Below are the code and all the weights of a small trained network. Each question names an input and a target symbol and asks about switching units off, where a switched-off unit gives its printed mean instead of its output.

import numpy as np


def w(rows, s, z=0):
    codes = np.array(rows[::2]) - 128.0
    scale = np.full(codes.shape[1], s)
    scale[-1] = z or s
    return codes * scale


def norm(h):
    return h / np.sqrt((h * h).mean(-1, keepdims=True) + 1e-5)


def f(y):
    return np.maximum(y, 0)


def softmax(a):
    e = np.exp(a - a.max(-1, keepdims=True))
    return e / e.sum(-1, keepdims=True)


def log_softmax(a):
    a = a - a.max(-1, keepdims=True)
    return a - np.log(np.exp(a).sum(-1, keepdims=True))


def net(x, mask):
    ids = ['ΓΛΦαβεημστψω'.index(c) for c in x.split()]
    T = len(ids)
    res = E[ids] + P[:T]
    u = 0
    for l in range(2):
        r = norm(res)
        for j in range(2):
            rows = slice(3 * j, 3 * j + 3)
            q, k, v = (r @ M[l][rows].T for M in (Q, K, V))
            z = softmax(np.where(np.tri(T) > 0, q @ k.T / 3**0.5, -1e9)) @ v
            o = O[l][rows]
            res = res + np.where(mask[u + j], z, o[:, -1]) @ o[:, :-1]
        u += 2
        y = f(norm(res) @ A[l][:, :-1].T + A[l][:, -1])
        res = res + np.where(mask[u : u + 4], y, B[l][:, -1]) @ B[l][:, :-1]
        u += 4
    return log_softmax(norm(res)[-1] @ U[:, :-1].T + U[:, -1])


Q, K, V, O, A, B = {}, {}, {}, {}, {}, {}
E = w([
[168,216,225,206],'Γ',
[107,68,155,118],'Λ',
[70,72,232,96],'Φ',
[69,128,98,28],'α',
[137,97,157,112],'β',
[122,139,87,119],'ε',
[135,174,147,25],'η',
[166,99,85,94],'μ',
[7,163,132,87],'σ',
[109,66,71,93],'τ',
[184,132,117,113],'ψ',
[137,138,188,109],'ω',
],0.02)
P = w([
[180,184,121,154],'0',
[26,238,88,158],'1',
[237,57,179,30],'2',
[164,180,133,153],'3',
[24,238,93,159],'4',
[205,57,237,64],'5',
[151,173,153,156],'6',
[24,238,93,160],'7',
[164,86,254,64],'8',
[151,165,168,159],'9',
],0.0068)
Q[0] = w([
[229,139,161,52],'0.h0',
[147,85,58,107],'0.h0',
[147,33,154,134],'0.h0',
[212,71,93,79],'0.h1',
[183,254,88,172],'0.h1',
[97,161,171,61],'0.h1',
],0.027)
K[0] = w([
[251,163,148,64],'0.h0',
[129,114,34,102],'0.h0',
[167,55,165,179],'0.h0',
[191,31,62,107],'0.h1',
[212,236,130,148],'0.h1',
[103,138,134,50],'0.h1',
],0.026)
V[0] = w([
[178,153,121,127],'0.h0',
[149,93,166,110],'0.h0',
[134,59,138,177],'0.h0',
[110,173,186,2],'0.h1',
[104,187,139,73],'0.h1',
[139,67,124,173],'0.h1',
],0.0087)
O[0] = w([
[123,149,215,147,119],'0.h0',
[198,76,137,158,172],'0.h0',
[149,15,71,137,104],'0.h0',
[253,240,177,139,253],'0.h1',
[159,201,190,114,173],'0.h1',
[141,82,47,113,104],'0.h1',
],0.0054,0.0041)
A[0] = w([
[152,192,142,113,72],'0.n0',
[162,106,205,69,253],'0.n1',
[142,76,181,3,146],'0.n2',
[149,134,82,116,73],'0.n3',
],0.02,0.0042)
B[0] = w([
[188,78,94,143,192],'0.n0',
[104,95,250,118,251],'0.n1',
[143,99,188,210,238],'0.n2',
[120,194,107,106,140],'0.n3',
],0.023,0.014)
Q[1] = w([
[204,129,131,221],'1.h0',
[149,163,114,248],'1.h0',
[92,125,122,245],'1.h0',
[157,31,53,129],'1.h1',
[5,141,58,206],'1.h1',
[184,104,31,95],'1.h1',
],0.023)
K[1] = w([
[111,76,143,203],'1.h0',
[175,89,109,252],'1.h0',
[150,53,97,228],'1.h0',
[146,64,58,124],'1.h1',
[16,123,115,120],'1.h1',
[174,116,55,89],'1.h1',
],0.03)
V[1] = w([
[119,174,116,8],'1.h0',
[57,165,162,107],'1.h0',
[179,108,134,203],'1.h0',
[39,171,99,81],'1.h1',
[223,124,42,63],'1.h1',
[67,204,1,95],'1.h1',
],0.0059)
O[1] = w([
[147,218,100,21,43],'1.h0',
[167,135,110,122,116],'1.h0',
[102,102,166,164,175],'1.h0',
[130,3,137,168,63],'1.h1',
[175,119,101,246,74],'1.h1',
[158,12,170,234,2],'1.h1',
],0.0058,0.0097)
A[1] = w([
[36,204,157,167,51],'1.n0',
[180,2,101,59,10],'1.n1',
[74,135,251,107,137],'1.n2',
[79,87,119,167,254],'1.n3',
],0.016,0.0012)
B[1] = w([
[103,173,201,80,150],'1.n0',
[53,174,114,8,138],'1.n1',
[108,83,43,159,249],'1.n2',
[169,169,159,143,157],'1.n3',
],0.017,0.021)
U = w([
[178,153,99,198,160],'Γ',
[97,69,34,174,93],'Λ',
[92,194,196,79,113],'Φ',
[185,85,111,126,88],'α',
[89,148,172,120,48],'β',
[182,141,56,120,233],'ε',
[223,158,157,73,143],'η',
[22,174,111,176,121],'μ',
[94,159,102,69,254],'σ',
[135,249,153,183,137],'τ',
[132,54,104,37,86],'ψ',
[195,135,164,104,95],'ω',
],0.017,0.0076)

Each question gives the input, a string of symbols that net reads in full, and the target symbol t.
The units are the heads (3 rows each of Q, K, V and O) and the neurons (one row each of A and B). Each row of codes is followed by its name. A weight is (code - 128) times the scale printed after its matrix; where a second scale follows, it is the last column's (O, A, B and U).
mask holds one flag per unit, layer by layer, with each layer's heads first. A switched-off unit (its flag False) gives its mean, the last column of its rows in O or B, instead of its output. The means were averaged over made-up inputs and are rounded, as every weight is.
A unit's drop is (log p(t) with every unit on - log p(t) with that unit switched off) / (log p(t) with every unit on - log p(t) with every unit switched off).
The circuit of an input: a set's keep is (log p(t) with only the set's units on - log p(t) with every unit switched off) / (log p(t) with every unit on - log p(t) with every unit switched off). Starting from all 12 units, units are removed one at a time, each time the one whose removal leaves the highest keep (on an exact tie, the one counted first), for as long as the keep stays at least 0.8.
circuit, biggest first: the units of the circuit, biggest drop first
unit that matters most: the unit with the biggest drop
k most important neurons: the k neurons with the biggest drops, biggest first
k most important neurons of layer l: the k neurons of layer l with the biggest drops, biggest first
which heads matter: for each layer, one digit per head in row order, 1 if its drop is at least 0.15 and else 0, layers parted by /
drop when u is switched off: that unit's drop, to one decimal
input Φ μ Λ ω τ, target σ: unit that matters most -> 0.n2
input Λ Λ Γ ω Γ Γ μ, target μ: 2 most important neurons of layer 1 -> (1.n2, 1.n0)
input Λ Γ Λ μ, target μ: which heads matter -> 11 / 00
input ψ μ Λ ψ τ, target σ: 3 most important neurons -> (0.n2, 1.n1, 1.n2)
input α η Γ Λ β ε ψ Λ ψ σ, target σ: 4 most important neurons -> (0.n2, 0.n1, 1.n0, 0.n0)
input η ψ η β μ, target ε: circuit, biggest first -> (0.n1, 0.n2)
input ε Γ η Φ Γ ε τ, target τ: which heads matter -> 01 / 00
input τ η ψ ψ, target ψ: 2 most important neurons -> (0.n2, 1.n1)
input Λ τ Γ ε Λ, target μ: 4 most important neurons -> (0.n0, 1.n0, 0.n1, 0.n2)
input σ Λ α ω τ ω η σ, target Φ: 2 most important neurons -> (1.n2, 0.n1)
input β Λ Λ ψ ψ, target η: 2 most important neurons of layer 1 -> (1.n2, 1.n1)
input ω ψ Λ ψ μ, target ε: 2 most important neurons -> (0.n2, 0.n1)
input α Φ Φ τ, target τ: 3 most important neurons -> (0.n1, 1.n2, 1.n3)
input β ψ Λ ψ β η σ, target σ: which heads matter -> 10 / 10
input α τ Λ τ Λ Λ α β Φ ε, target ε: 3 most important neurons of layer 1 -> (1.n2, 1.n1, 1.n0)
input μ σ Γ Φ α, target Λ: unit that matters most -> 0.h1
input Φ α Λ ω Λ, target μ: 2 most important neurons of layer 0 -> (0.n0, 0.n1)
input β α τ ω σ Γ Λ, target Λ: 2 most important neurons of layer 0 -> (0.n1, 0.n0)
input Φ η ε ψ σ, target Φ: 2 most important neurons of layer 1 -> (1.n2, 1.n0)
input τ ω η Γ Φ τ α α, target Λ: unit that matters most -> 0.n0
input α Γ ω Γ α ψ Λ, target Λ: drop when 1.n3 is switched off -> -0.1
input Λ α μ Γ β, target ψ: drop when 0.h1 is switched off -> 0.1
input τ Λ Λ β ε, target Γ: drop when 1.h1 is switched off -> 2.3
input Λ Λ μ Λ ε, target Γ: drop when 0.n1 is switched off -> 3.6
